Below are the code and all the weights of a small trained network. Each question names an input and a target symbol and asks about switching units off, where a switched-off unit gives its printed mean instead of its output.

import numpy as np


def w(rows, s, z=0):
    codes = np.array(rows[::2]) - 128.0
    scale = np.full(codes.shape[1], s)
    scale[-1] = z or s
    return codes * scale


def norm(h):
    return h / np.sqrt((h * h).mean(-1, keepdims=True) + 1e-5)


def f(y):
    return np.maximum(y, 0)


def softmax(a):
    e = np.exp(a - a.max(-1, keepdims=True))
    return e / e.sum(-1, keepdims=True)


def log_softmax(a):
    a = a - a.max(-1, keepdims=True)
    return a - np.log(np.exp(a).sum(-1, keepdims=True))


def net(x, mask):
    ids = ['βγδηθσω'.index(c) for c in x.split()]
    T = len(ids)
    res = E[ids] + P[:T]
    u = 0
    for l in range(3):
        q, k, v = (norm(res) @ M[l].T for M in (Q, K, V))
        z = softmax(np.where(np.tri(T) > 0, q @ k.T / 4**0.5, -1e9)) @ v
        res = res + np.where(mask[u], z, O[l][:, -1]) @ O[l][:, :-1]
        u += 1
        y = f(norm(res) @ A[l][:, :-1].T + A[l][:, -1])
        res = res + np.where(mask[u : u + 8], y, B[l][:, -1]) @ B[l][:, :-1]
        u += 8
    return log_softmax(norm(res)[-1] @ U[:, :-1].T + U[:, -1])


Q, K, V, O, A, B = {}, {}, {}, {}, {}, {}
E = w([
[171,91,114,112,149,199,250,123],'β',
[152,151,113,117,237,188,118,192],'γ',
[100,44,95,206,238,85,87,107],'δ',
[54,40,102,112,154,178,79,138],'η',
[122,152,85,212,110,153,165,101],'θ',
[57,118,213,130,108,130,199,122],'σ',
[140,149,168,115,150,125,36,102],'ω',
],0.016)
P = w([
[157,202,26,205,47,9,104,230],'0',
[71,2,161,174,62,197,88,194],'1',
[105,24,192,185,56,224,120,71],'2',
[96,73,187,194,95,211,118,85],'3',
[102,104,172,206,113,218,127,79],'4',
[94,138,154,197,135,213,122,40],'5',
[80,186,130,187,135,234,87,58],'6',
[91,171,152,220,175,241,112,54],'7',
],0.0045)
Q[0] = w([
[89,145,153,176,186,254,157,82],'L0H1',
[129,99,136,154,144,121,121,97],'L0H1',
[111,78,140,111,95,136,66,80],'L0H1',
[147,121,79,130,107,177,197,161],'L0H1',
],0.0073)
K[0] = w([
[89,224,54,127,81,30,119,198],'L0H1',
[134,192,103,114,118,160,168,177],'L0H1',
[130,140,80,107,253,152,146,147],'L0H1',
[121,93,123,121,139,114,64,123],'L0H1',
],0.0071)
V[0] = w([
[148,108,183,101,78,83,107,154],'L0H1',
[37,180,162,129,76,67,116,169],'L0H1',
[115,63,115,78,91,150,123,124],'L0H1',
[199,122,90,98,80,32,99,253],'L0H1',
],0.0066)
O[0] = w([
[177,54,171,54,156,80,83,5,45],'L0H1',
[86,48,179,100,3,156,116,144,111],'L0H1',
[155,116,37,159,254,197,79,176,3],'L0H1',
[140,97,238,161,188,65,84,188,92],'L0H1',
],0.0068,0.0016)
A[0] = w([
[111,120,155,144,131,134,208,59,241],'L0N1',
[130,89,78,45,254,172,89,181,251],'L0N2',
[37,54,81,172,210,114,51,169,139],'L0N3',
[124,169,123,122,176,165,109,146,152],'L0N4',
[242,138,219,152,144,122,121,210,65],'L0N5',
[156,103,193,133,157,152,182,189,157],'L0N6',
[158,72,156,182,102,109,119,122,113],'L0N7',
[103,196,173,112,127,144,167,179,152],'L0N8',
],0.0069,0.0016)
B[0] = w([
[75,113,57,73,80,157,182,192,195],'L0N1',
[176,103,214,112,124,183,125,96,213],'L0N2',
[175,102,115,67,76,162,104,108,254],'L0N3',
[113,90,180,172,107,132,128,133,177],'L0N4',
[160,143,208,130,129,129,102,91,161],'L0N5',
[8,168,97,84,224,95,123,253,172],'L0N6',
[145,177,61,159,132,87,115,93,173],'L0N7',
[33,72,140,163,153,108,114,134,151],'L0N8',
],0.0074,0.0072)
Q[1] = w([
[206,141,95,121,132,113,152,170],'L1H1',
[254,133,169,139,112,24,133,219],'L1H1',
[144,84,223,231,138,88,126,73],'L1H1',
[147,136,205,74,221,113,100,232],'L1H1',
],0.0064)
K[1] = w([
[119,107,240,57,55,133,206,92],'L1H1',
[3,63,168,121,119,183,87,81],'L1H1',
[75,164,131,124,104,159,157,190],'L1H1',
[125,73,178,131,204,167,149,121],'L1H1',
],0.0059)
V[1] = w([
[213,166,145,139,95,48,118,163],'L1H1',
[136,179,149,180,132,254,132,150],'L1H1',
[167,61,109,161,141,194,14,216],'L1H1',
[20,167,176,128,158,166,38,97],'L1H1',
],0.0068)
O[1] = w([
[109,91,147,231,114,141,145,184,105],'L1H1',
[82,128,120,107,106,210,104,101,137],'L1H1',
[87,97,119,166,162,174,147,1,254],'L1H1',
[155,112,163,82,91,127,197,70,180],'L1H1',
],0.0087,0.0056)
A[1] = w([
[181,163,211,184,134,98,96,198,215],'L1N1',
[65,135,152,95,111,51,134,99,130],'L1N2',
[77,131,86,45,123,214,130,102,1],'L1N3',
[148,113,40,75,174,162,228,245,125],'L1N4',
[114,138,167,141,77,129,99,91,146],'L1N5',
[114,132,156,88,105,177,107,62,149],'L1N6',
[168,124,151,164,85,146,2,149,209],'L1N7',
[141,204,83,184,65,107,129,148,75],'L1N8',
],0.0071,0.0024)
B[1] = w([
[158,151,188,129,68,243,104,92,156],'L1N1',
[142,77,52,2,72,80,200,254,153],'L1N2',
[248,70,121,100,37,69,93,154,219],'L1N3',
[252,161,214,51,163,82,174,59,186],'L1N4',
[181,133,121,102,23,24,167,104,194],'L1N5',
[132,125,27,38,111,143,235,132,254],'L1N6',
[15,161,31,34,131,53,151,79,211],'L1N7',
[47,170,193,110,81,210,106,73,141],'L1N8',
],0.006,0.007)
Q[2] = w([
[91,108,109,40,2,174,212,50],'L2H1',
[91,66,176,40,101,194,231,50],'L2H1',
[182,189,188,94,132,99,108,243],'L2H1',
[112,60,127,187,64,155,134,109],'L2H1',
],0.0072)
K[2] = w([
[226,170,192,185,123,55,40,157],'L2H1',
[118,130,254,244,100,65,81,137],'L2H1',
[137,104,57,51,89,153,92,63],'L2H1',
[103,189,199,130,137,97,181,134],'L2H1',
],0.0074)
V[2] = w([
[41,14,107,103,174,161,105,108],'L2H1',
[43,154,129,146,160,246,178,154],'L2H1',
[147,60,35,208,134,59,177,222],'L2H1',
[106,64,254,107,238,142,215,82],'L2H1',
],0.0054)
O[2] = w([
[139,33,175,209,106,113,134,148,103],'L2H1',
[144,103,111,111,90,134,160,186,2],'L2H1',
[120,151,255,107,110,210,126,130,96],'L2H1',
[248,149,163,133,154,90,127,180,140],'L2H1',
],0.0088,0.0053)
A[2] = w([
[151,55,178,67,174,134,115,154,250],'L2N1',
[43,222,214,144,143,194,156,106,152],'L2N2',
[158,196,40,194,36,141,177,124,132],'L2N3',
[127,126,144,150,109,204,83,98,223],'L2N4',
[160,72,152,134,74,255,176,229,204],'L2N5',
[122,103,186,72,123,127,176,142,99],'L2N6',
[83,85,134,121,168,122,198,152,108],'L2N7',
[93,102,186,43,196,173,87,66,38],'L2N8',
],0.0067,0.0016)
B[2] = w([
[99,199,167,199,126,113,57,122,211],'L2N1',
[131,222,98,162,150,34,204,127,186],'L2N2',
[52,169,192,225,209,145,104,132,184],'L2N3',
[63,223,89,162,109,108,83,63,203],'L2N4',
[177,127,140,254,103,198,159,223,204],'L2N5',
[123,196,77,163,249,111,99,137,192],'L2N6',
[227,150,66,69,184,86,92,152,170],'L2N7',
[154,148,195,171,97,145,135,145,253],'L2N8',
],0.0069,0.0053)
U = w([
[101,137,138,125,142,72,82,62,253],'β',
[164,180,150,113,183,194,94,159,75],'γ',
[123,40,104,160,131,172,88,103,28],'δ',
[152,109,189,104,2,143,120,103,121],'η',
[159,113,142,137,128,99,177,176,181],'θ',
[49,151,89,159,92,140,140,192,49],'σ',
[94,154,203,221,125,172,124,118,52],'ω',
],0.0099,0.0019)

Each question gives the input, a string of symbols that net reads in full, and the target symbol t.
The units are the heads (4 rows each of Q, K, V and O) and the neurons (one row each of A and B). Each row of codes is followed by its name. A weight is (code - 128) times the scale printed after its matrix; where a second scale follows, it is the last column's (O, A, B and U).
mask holds one flag per unit, layer by layer, with each layer's heads first. A switched-off unit (its flag False) gives its mean, the last column of its rows in O or B, instead of its output. The means were averaged over made-up inputs and are rounded, as every weight is.
A unit's drop is (log p(t) with every unit on - log p(t) with that unit switched off) / (log p(t) with every unit on - log p(t) with every unit switched off).
The circuit of an input: a set's keep is (log p(t) with only the set's units on - log p(t) with every unit switched off) / (log p(t) with every unit on - log p(t) with every unit switched off). Starting from the 12 units with the biggest drops (on a tie, the unit counted first), units are removed one at a time, each time the one whose removal leaves the highest keep (on an exact tie, the one counted first), for as long as the keep stays at least 0.8.
circuit, biggest first: the units of the circuit, biggest drop first
unit that matters most: the unit with the biggest drop
top k neurons: the k neurons with the biggest drops, biggest first
top k neurons in layer l: the k neurons of layer l with the biggest drops, biggest first
drop when u is switched off: that unit's drop, to one decimal
input ω η θ η ω γ η, target η: circuit, biggest first	(L0N3; L1N3)
input δ δ γ β δ, target ω: circuit, biggest first	(L2H1)
input δ σ δ β γ β β, target ω: circuit, biggest first	(L2H1; L0H1)
input β β ω η, target γ: circuit, biggest first	(L0H1; L2H1; L1N4)
input β δ ω η θ β δ, target γ: circuit, biggest first	(L0H1; L2H1; L0N3; L1N7)
input β σ ω β ω, target γ: top 3 neurons in layer 1	(L1N6; L1N4; L1N7)
input β η γ σ, target σ: circuit, biggest first	(L1H1; L0N2)
input σ θ β θ ω ω ω ω, target η: top 2 neurons	(L1N3; L1N6)
input η θ η β η σ ω γ, target δ: circuit, biggest first	(L0H1; L1H1; L2H1)
input ω δ β ω ω ω β, target β: top 3 neurons in layer 2	(L2N5; L2N6; L2N1)
input δ σ ω η η η, target ω: circuit, biggest first	(L2H1; L0H1)
input δ δ η ω β ω β, target ω: top 4 neurons	(L0N3; L1N6; L2N5; L1N7)
input β β θ σ θ ω, target γ: top 2 neurons	(L1N4; L1N6)
input β δ δ γ β β, target γ: top 2 neurons	(L1N4; L0N3)
input θ β ω η θ, target σ: circuit, biggest first	(L1H1)
input δ η σ δ ω, target ω: top 2 neurons	(L0N3; L2N8)
input δ δ ω ω ω, target ω: top 2 neurons	(L0N3; L1N6)
input β β δ σ, target γ: top 2 neurons in layer 2	(L2N7; L2N6)
input ω θ γ η γ ω ω η, target η: top 3 neurons	(L0N3; L0N2; L1N3)
input σ ω δ, target η: unit that matters most	L0N3
input ω β ω ω β, target β: top 2 neurons	(L1N1; L2N5)
input η β γ θ γ δ, target δ: drop when L0H1 is switched off	0.3
input γ δ β η η ω β, target θ: drop when L2H1 is switched off	0.6
input θ β θ δ σ, target σ: drop when L2H1 is switched off	0.1
input γ δ ω β γ ω, target θ: drop when L0N5 is switched off	-0.1
